Below is a small trained network, with its code and all its weights. Each question gives an input and a class and asks what happens when units are switched off, that is, made to give their printed mean instead of their output.

import numpy as np


def w(rows, s, z=0):
    codes = np.array(rows[::2]) - 128.0
    scale = np.full(codes.shape[1], s)
    scale[-1] = z or s
    return codes * scale


def norm(h):
    return h / np.sqrt((h * h).mean(-1, keepdims=True) + 1e-5)


def f(y):
    return y / 2 * (1 + np.tanh(0.7978845608 * (y + 0.044715 * y**3)))


def log_softmax(a):
    a = a - a.max(-1, keepdims=True)
    return a - np.log(np.exp(a).sum(-1, keepdims=True))


def net(x, mask):
    res = np.array(x, float).reshape(1, 2) / 4 @ E
    u = 0
    for l in range(4):
        y = f(norm(res) @ A[l][:, :-1].T + A[l][:, -1])
        res = res + np.where(mask[u : u + 12], y, B[l][:, -1]) @ B[l][:, :-1]
        u += 12
    return log_softmax(norm(res)[-1] @ U[:, :-1].T + U[:, -1])


A, B = {}, {}
E = w([
[132,142,251,13,49,218,55],'x0',
[1,127,169,84,22,122,197],'x1',
],0.0077)
A[0] = w([
[130,148,164,126,157,164,104,105],'0.n1',
[87,162,77,80,106,147,90,100],'0.n2',
[130,131,114,136,99,218,200,178],'0.n3',
[81,118,129,87,77,254,118,141],'0.n4',
[78,134,169,97,137,84,168,2],'0.n5',
[61,137,196,117,70,168,46,233],'0.n6',
[21,137,95,112,100,147,137,128],'0.n7',
[136,138,88,130,92,112,139,222],'0.n8',
[155,110,161,166,142,67,219,144],'0.n9',
[132,153,156,164,183,94,81,65],'0.n10',
[103,132,172,123,147,128,128,115],'0.n11',
[131,50,149,96,111,102,143,81],'0.n12',
],0.0094,0.00093)
B[0] = w([
[142,75,109,204,132,172,107,158],'0.n1',
[152,170,176,132,182,84,130,143],'0.n2',
[162,96,120,150,172,120,106,145],'0.n3',
[165,111,140,161,162,73,117,232],'0.n4',
[68,188,152,200,133,137,164,161],'0.n5',
[92,172,43,180,67,111,115,254],'0.n6',
[163,147,86,97,125,246,139,197],'0.n7',
[150,132,115,246,71,117,81,141],'0.n8',
[140,140,158,139,106,130,76,179],'0.n9',
[144,170,177,127,69,225,122,161],'0.n10',
[255,145,132,85,63,80,128,137],'0.n11',
[196,77,140,110,209,148,180,136],'0.n12',
],0.0064,0.0078)
A[1] = w([
[144,72,71,151,67,234,99,163],'1.n1',
[100,130,4,161,222,238,174,137],'1.n2',
[59,77,57,152,130,100,161,82],'1.n3',
[106,26,130,105,176,25,165,166],'1.n4',
[174,174,206,214,254,67,241,112],'1.n5',
[96,152,162,88,90,201,175,65],'1.n6',
[98,196,126,15,118,91,197,131],'1.n7',
[191,135,198,97,75,146,73,32],'1.n8',
[169,132,145,121,180,229,152,192],'1.n9',
[134,134,45,230,137,115,102,188],'1.n10',
[216,66,147,87,153,150,149,11],'1.n11',
[83,63,96,124,184,85,136,73],'1.n12',
],0.0076,0.0011)
B[1] = w([
[109,94,139,65,162,106,217,208],'1.n1',
[158,110,184,78,94,91,68,217],'1.n2',
[162,129,180,235,129,129,152,158],'1.n3',
[77,98,223,128,180,63,47,125],'1.n4',
[139,73,189,138,29,105,106,167],'1.n5',
[71,75,62,203,118,113,168,152],'1.n6',
[211,91,107,215,190,87,175,135],'1.n7',
[47,125,162,143,70,33,69,184],'1.n8',
[27,193,71,64,164,149,162,162],'1.n9',
[16,153,105,2,165,125,128,254],'1.n10',
[126,46,39,100,148,138,108,136],'1.n11',
[97,166,142,171,79,88,110,126],'1.n12',
],0.0059,0.0085)
A[2] = w([
[230,204,58,109,72,93,128,149],'2.n1',
[169,3,135,134,205,87,196,95],'2.n2',
[225,113,244,149,47,57,80,132],'2.n3',
[49,108,133,128,80,81,92,143],'2.n4',
[183,130,109,146,94,136,158,165],'2.n5',
[85,118,25,76,249,159,12,172],'2.n6',
[82,138,210,246,148,70,75,98],'2.n7',
[118,37,204,168,118,218,59,100],'2.n8',
[188,118,117,135,190,141,106,153],'2.n9',
[79,175,76,107,119,151,168,75],'2.n10',
[81,134,74,139,106,67,99,136],'2.n11',
[175,94,221,155,173,167,155,4],'2.n12',
],0.0073,0.0023)
B[2] = w([
[61,169,254,128,96,164,146,139],'2.n1',
[83,78,132,114,137,137,173,117],'2.n2',
[114,122,135,82,168,65,126,166],'2.n3',
[168,123,140,142,198,83,158,216],'2.n4',
[108,91,69,138,73,147,140,123],'2.n5',
[142,185,137,132,104,213,148,255],'2.n6',
[108,79,160,97,240,105,52,165],'2.n7',
[52,132,126,118,138,122,196,128],'2.n8',
[78,125,89,85,116,233,159,130],'2.n9',
[101,89,143,119,128,157,163,169],'2.n10',
[185,54,146,47,186,117,117,191],'2.n11',
[109,74,142,90,174,109,101,113],'2.n12',
],0.0068,0.0088)
A[3] = w([
[114,95,112,18,137,120,148,120],'3.n1',
[75,183,161,119,217,203,153,146],'3.n2',
[128,149,9,159,80,178,172,254],'3.n3',
[108,118,106,111,146,1,124,199],'3.n4',
[150,115,178,105,83,85,120,197],'3.n5',
[198,101,79,55,149,101,116,100],'3.n6',
[95,94,155,199,104,99,222,174],'3.n7',
[135,137,177,120,76,115,76,236],'3.n8',
[75,151,119,79,53,156,84,157],'3.n9',
[110,125,98,185,181,75,201,219],'3.n10',
[120,132,197,132,112,56,12,48],'3.n11',
[82,140,134,77,94,92,70,88],'3.n12',
],0.0088,0.0019)
B[3] = w([
[86,61,128,165,147,40,110,225],'3.n1',
[156,131,140,229,34,116,163,253],'3.n2',
[121,194,131,105,179,131,3,216],'3.n3',
[114,166,90,91,144,122,70,229],'3.n4',
[119,154,120,124,194,169,133,168],'3.n5',
[56,179,119,117,64,200,138,167],'3.n6',
[215,176,131,164,89,209,76,202],'3.n7',
[126,131,110,65,160,184,83,170],'3.n8',
[152,113,111,153,168,65,123,209],'3.n9',
[115,144,121,75,127,171,130,179],'3.n10',
[132,143,106,130,191,60,139,230],'3.n11',
[86,66,81,178,201,149,184,186],'3.n12',
],0.0073,0.0066)
U = w([
[157,219,110,202,78,221,38,188],'0',
[79,126,99,111,253,42,29,183],'1',
[41,89,138,240,64,45,196,184],'2',
[194,32,166,66,119,146,196,2],'3',
[155,24,171,114,140,173,171,14],'4',
[179,20,124,136,105,131,113,22],'5',
[215,49,131,104,116,122,173,7],'6',
[175,65,167,147,139,135,154,15],'7',
],0.014,0.0082)

Each question gives the input, the list of numbers given to net, and the class t.
The units are the neurons (one row each of A and B). Each row of codes is followed by its name. A weight is (code - 128) times the scale printed after its matrix; where a second scale follows, it is the last column's (A, B and U).
mask holds one flag per neuron, layer by layer. A switched-off neuron (its flag False) gives its mean, the last column of its row in B, instead of its output. The means were averaged over made-up inputs and are rounded, as every weight is.
A unit's drop is (log p(t) with every unit on - log p(t) with that unit switched off) / (log p(t) with every unit on - log p(t) with every unit switched off).
most important unit: the unit with the biggest drop
k most important neurons: the k neurons with the biggest drops, biggest first
top k neurons in layer l: the k neurons of layer l with the biggest drops, biggest first
drop when u is switched off: that unit's drop, to one decimal
input [7,-6], class 1: most important unit	1.n8
input [-5,-6], class 0: 2 most important neurons	0.n10; 1.n8
input [1,3], class 2: 3 most important neurons	0.n6; 0.n7; 0.n4
input [-1,-3], class 2: top 2 neurons in layer 0	0.n4; 0.n7
input [6,5], class 1: 2 most important neurons	0.n4; 0.n2
input [-1,3], class 2: 3 most important neurons	0.n7; 1.n2; 0.n3
input [-3,-2], class 2: 3 most important neurons	0.n4; 0.n10; 1.n10
input [3,-2], class 2: top 2 neurons in layer 0	0.n1; 0.n6
input [4,-4], class 0: top 2 neurons in layer 1	1.n2; 1.n5
input [-7,-8], class 0: top 2 neurons in layer 1	1.n8; 1.n10
input [8,-7], class 1: 2 most important neurons	1.n8; 0.n7
input [-3,4], class 0: 3 most important neurons	0.n7; 0.n5; 3.n7
input [0,3], class 2: top 2 neurons in layer 0	0.n7; 0.n3
input [-6,5], class 1: most important unit	0.n10
input [-5,6], class 0: 2 most important neurons	0.n7; 0.n4
input [1,2], class 2: 2 most important neurons	0.n6; 0.n7
input [-2,0], class 2: 2 most important neurons	0.n4; 3.n2
input [2,-1], class 2: 2 most important neurons	0.n6; 3.n2
input [3,1], class 2: 2 most important neurons	0.n6; 1.n2
input [6,3], class 1: most important neuron	0.n4
input [0,0], class 2: drop when 0.n5 is switched off	0.9
input [3,-5], class 0: drop when 2.n6 is switched off	0.8
input [8,-5], class 1: drop when 1.n8 is switched off	0.2
